Each row has a name. Each piece below is followed by the name of the row it came from. Each question is about the rows just above it.

[ 10  -6   8  22  15   8 -10 -13  10  20] -> z392
[-24 -87   7  12   4 -17   1  -6   9 -23] -> z211
[-25 -41  10  13   1  -1  44   1   7  33] -> z943
[ 13  65   5 -19  11  -5  -8   1   3  11] -> z735
[ 20 -32   0  -8  33   5 -58 -15  21  22] -> z944
[ -8  35   5  30 -10   2 -47  16   0  52] -> z762
[ 38 -28 -26   2   6   3   3   3  -3 -31] -> z968
[-87   7  12   6 -17   1  -6  -6  52  -9] -> z700
Where do [-87   7  12   4 -17   1  -6] appear? -> z211
find: [-8 33] -> z944
find: [  3   3   3  -3 -31] -> z968
Which row holds [-24 -87   7]? -> z211

[ 37  39 -44 -15 -27] : z612
[ 48 -11  34   4  39] : z705
[ 46  39  23  29 -77] : z667
[ 40  14 -25 -10   7] : z545
find: [ 48 -11  34] -> z705
find: [ 40  14 -25] -> z545

[ 40  -9 -26 -90   0] : z176
[ 55  49 -60 -27   4] : z975
[ 55 -27 -60  49 -15] : z271
[  3 -30  -3   9  13] : z699
[  3   9 -30  -3   0] : z366
[ 24  17 -28  -8  -4] : z132
[  3   9 -30  -3   0] is in which row? -> z366
find: [-30  -3   9  13] -> z699
find: [  3 -30  -3   9] -> z699
find: [ 55  49 -60 -27] -> z975
find: [ 24  17 -28] -> z132
Where do [ 17 -28  -8] appear? -> z132

[ 39  -2 -18   3 -14  20   2 -13 -16  44 -15  -7  19  27  -5  17  -4 -20
  16  -9  28 -12 -11   2  36 -19  -3   5  11   9 -38   1  21   3   3  -4
 -21  -3 -10  21 -14 -10 -14  21 -21  34]  z940
[-21  -9   3 -22 -25  -2 -19  17   4  25 -11  59  19  16  -3  31  -5 -20
  13  12  29 -16 -14   0  33 -19   0   4 -52   7   3   7   6  23   3  -7
 -16  -4  -8  20 -13 -18 -13  15 -22  32]  z884
[-25 -13   4 -21 -24  -1 -18  12   2  28  -9  63  19  35  -7  26   0 -20
   5 -12  27 -10 -17  -2  40 -18  -4   6   7   7 -52   3  23   4   4  -6
 -10  -5 -10  23 -14 -14 -15  21 -20  31]  z880
[-31 -10   7 -19 -13   2 -16   6 -11  30  -4  65  19  10 -14  39  -2 -18
   3 -14  20  -1 -13 -16  44 -15  -7  11  -5   6 -25   3  27   0  -2  -2
 -27  -8 -11  27 -16 -18 -18  20 -15  17]  z976
[-27 -11   5 -20 -20  -1 -18  10  -2  29  -6  65  20  24 -10  37  -4 -18
   6  -4  25  -7 -19   1  34 -17  -5  13   4   7 -28   1  24   2  -1  -3
 -20  -9 -11  22 -16 -21 -15  19 -18  32]  z356
[-21  -9   3 -22 -25  -2 -19  17   4  25 -11  59  19  16  -3  31  -5 -20
  13  12  29 -16 -14   0  33 -19   0   0  14  10 -14  -1  19   2   3  -7
 -16  -4  -8  20 -13 -19 -13  15 -22  32]  z906
[-25 -13   4 -21 -24  -1 -18  12   2  28  -9  63  19  35  -7  26   0 -20
   5 -12  27 -10 -17  14  44 -16  -5   8  -1   6 -10   2  26   1  -8  -4
 -22 -10 -10  25 -15 -22 -16  28 -16  23]  z45
Where do [  6   7   7 -52   3  23   4] appear? -> z880
find: [-10 -14  21 -21  34] -> z940
find: [ 39  -2 -18   3 -14  20  -1 -13 -16  44 -15  -7] -> z976

[-3 -4 -4 -5 -3 -3 -3 -3 -5 -2 -3 -2 -3 -2 -5]  z100
[ 2 -2  1  0  3  0  3  3  1  1 -2 -5  3  1  1]  z5
[ -4 -29 -23 -37   9  38   3  -4 -34  36 -24   5   5  36 -34]  z751
[ 51 -37  38  -3  51  12  51  50  13  20 -43 -45  52  18  13]  z585
[-34  38 -24   5   5   3   7   8  10   3   3  -5   6   2  10]  z727
[ -4 -32 -25 -41   9  41   3  -5 -38  39 -26   7   5  39 -38]  z555
[ -3  -4  -4  -5  -3  -3  -3  -3  -5  -2  -3  -2 -19  -2  -5]  z581
[ 57 -21  64  29  42 -34  48  55  45 -23 -34 -64  47 -25  45]  z992
[ 63 -29  79  38  41 -51  49  59  58 -41 -44 -79  49 -44  58]  z446
Which row holds [-2  1  0  3  0  3  3  1  1 -2 -5  3]? -> z5
Which row holds [ -4 -32 -25]? -> z555
Which row holds [ 0  3  3  1  1 -2 -5  3]? -> z5
find: [-34  36 -24   5   5] -> z751

[-79  -2  -5  27 -48 -71 -17 -14 -23  -9  12  -2 -16  16  -1  -3   4  -5
   8  54   2  38 -24 -79   0  29  19   5  35  23  20  23   3  11   3 -17
  27  -6  -6 -33 -12  -5  27] = z683
[ 18 -29  17  32  58  90 -10  26   4  -8  15  16  -2 -15   6   1  -2  23
 -20 -58 -11 -11   4  37 -26 -41 -19 -20 -40 -19 -31 -40  -9 -34  14  13
 -24  15  19  30  49  13 -31] = z633
[-32 -16 -24 -43 -48 -71 -17 -14 -23  -9  12  -2 -16  16  -1  -3   4  -5
   8  54   2  38 -24 -79   0  29  19   5  35  23 -13  23   3  11   3 -17
  27  -6  -6 -33 -12  -5  27] = z481
Where do [-32 -16 -24 -43 -48 -71 -17 -14 -23  -9  12  -2 -16  16  -1  -3   4  -5
   8  54   2  38 -24 -79   0  29  19   5  35  23 -13  23   3  11   3 -17
  27  -6  -6 -33 -12  -5  27] appear? -> z481
find: [ 35  23  20  23   3  11   3 -17  27  -6  -6 -33] -> z683
find: [ 19   5  35  23  20  23   3  11   3 -17] -> z683
The row with [-16 -24 -43 -48 -71 -17 -14] is -> z481

[-73  50 -64  -7 -60  15   3  -5  10 -67]  z754
[ 5 21 20 -7 11 -9  3  5 18 13]  z745
[  1  -1  24  -7  11 -15   3  16  19  19]  z302
[-56  52  10  -7  11 -26  25   5  19  20]  z34
[  1  36   6  -7  11  -9   3   5 -41  13]  z241
[  1  -1   6  -7  11  -9   3   5 -41  13]  z737
[ 1 -1  6 -7 11 -9  3  5 19 13]  z470
[  1  -1   6  -7  11  -9   3   5 -41  10]  z917
find: [ 5 19 20] -> z34
find: [  1  36   6  -7  11  -9   3   5 -41  13] -> z241
[-64  -7] is in which row? -> z754
find: [  1  -1   6  -7  11  -9   3   5 -41  10] -> z917

[  3 -18 -21  10  -5 -10   6] -> z318
[ -7 -30   3  16  40   2 -27] -> z611
[ 12  12 -29 -42  11 -16  26] -> z694
[-14  15   8  54  10  14 -32] -> z508
[-10   3  -5 -33 -10   5   3] -> z915
[  4 -17 -15 -16  15  22  28] -> z855
[  0 -10  12  27 -13 -14  10] -> z792
[ -9  14 -12 -20  -5 -10 -13] -> z941
[  1 -12  23 -22  15  42  71] -> z165
[ 12  17  -2  -5 -30   6  39] -> z795
[12 17 -2 -5 15  6 39] -> z953
[  9 -11  13  12 -10  -5 -22] -> z293
Where do [-10   5   3] appear? -> z915
[  2 -27] is in which row? -> z611
find: [-16  15] -> z855
find: [-10  -5] -> z293

[ -8  32  32 -33  29 -36  33  21  40  -7  26   7  -6 -28 -19 -17 -33 -53
  38 -10 -12  18  37 -16 -10] = z69
[ 10  18  21 -26  32 -36  10  18  27  -2  21   8  -6  -8 -10  -6 -26 -40
  20 -52 -24 -11  27   2  -4] = z891
[-18  28 -53 -30 -19  49  18  19  33  17 -30  35 -22 -12 -41  34  26 -26
   0 -52 -24  20 -24  -6  56] = z182
[ 15  -3 -30  19 -55  35 -46  -2 -20  60   1   4 -11  22 -12 -10  38  51
  11 -13 -26 -21 -34  13  27] = z546
[ 19 -85 -31  34  10  18 -21 -16 -39  -9 -54  -8  29  28  43  37  35  17
 -84  11  27 -30 -31  23 -10] = z265
find: [ 22 -12 -10  38  51  11 -13 -26] -> z546
find: [ 43  37  35  17 -84  11  27 -30] -> z265
find: [-18  28 -53 -30 -19  49  18  19  33  17 -30  35 -22 -12 -41  34  26 -26
   0 -52 -24  20 -24  -6  56] -> z182
The row with [ 26 -26   0 -52 -24  20] is -> z182

[ 15   5  41  43  -1 -11   5  41  80  -2  29  16  -8  46 -43  24  18  41
 -10 -10  41 -28  27 -77  29  27   9 -25 -42 -59  37 -41  20] -> z153
[ 14   4  40  44   0  -6   5  43  78   2  30  15 -10  48 -42  22  21  42
  -9  -6  41 -25  29 -52  18 -21 -13   4 -51 -26  28 -31 -14] -> z666
[ 21  11  50  36  -2 -26   3  47  78 -15  29  22   4  42 -41  29  24  34
 -18 -24  48 -41  29 -41  16 -43 -21  14 -53 -15  17 -20 -28] -> z566
[ 14   4  40  44   0  -6   5  43  78   2  30  15 -10  48 -42  22  21  42
  -9  -6  41 -25  29 -52  19 -21 -13   4 -51 -23  28 -31 -14] -> z363
[ -5   5  43 -28  27 -77  29  27   9 -25 -42 -58 -10  48 -42  22  21  42
  -9  -6  41 -25  29 -52  18 -21 -15   4 -50 -24  24 -31 -16] -> z4
[ 24  13  57  33  -2 -35   0  50  76 -25  29  26  10  43 -41  35  27  34
 -23 -31  54 -51  28 -36  16 -53 -22  18 -58 -11   9 -15 -35] -> z945
find: [ 14   4  40  44   0  -6   5  43  78   2  30  15 -10  48 -42  22  21  42
  -9  -6  41 -25  29 -52  19 -21 -13   4 -51 -23  28 -31 -14] -> z363
find: [-10 -10  41 -28  27 -77  29  27   9 -25 -42 -59] -> z153
Which row holds [ 14   4  40  44   0  -6   5  43  78   2  30  15 -10  48 -42  22  21  42
  -9  -6  41 -25  29 -52  18 -21 -13   4 -51 -26  28 -31 -14]? -> z666
find: [ 33  -2 -35   0  50  76 -25  29  26  10  43 -41] -> z945
Where do [-28  27 -77  29  27   9 -25 -42 -58] appear? -> z4

[-5  4 28 19]  z806
[ 2 -4  2 -2]  z236
[-25 -16   1  -3]  z535
[-33   3   8 -12]  z65
[ 12 -18 -25 -15]  z254
[ 1 21 -5 -1]  z922
[-39   1   5 -14]  z124
[ 36  13 -15  34]  z249
[ 47 -33 -42   4]  z352
[ 47 -33 -42  22]  z419
[-21  -1  24   2]  z44
[12 10 21 28]  z12
The row with [-33 -42  22] is -> z419
Which row holds [-5 -1]? -> z922
Where do [ 1 -3] appear? -> z535
find: [-18 -25] -> z254
[-25 -15] is in which row? -> z254

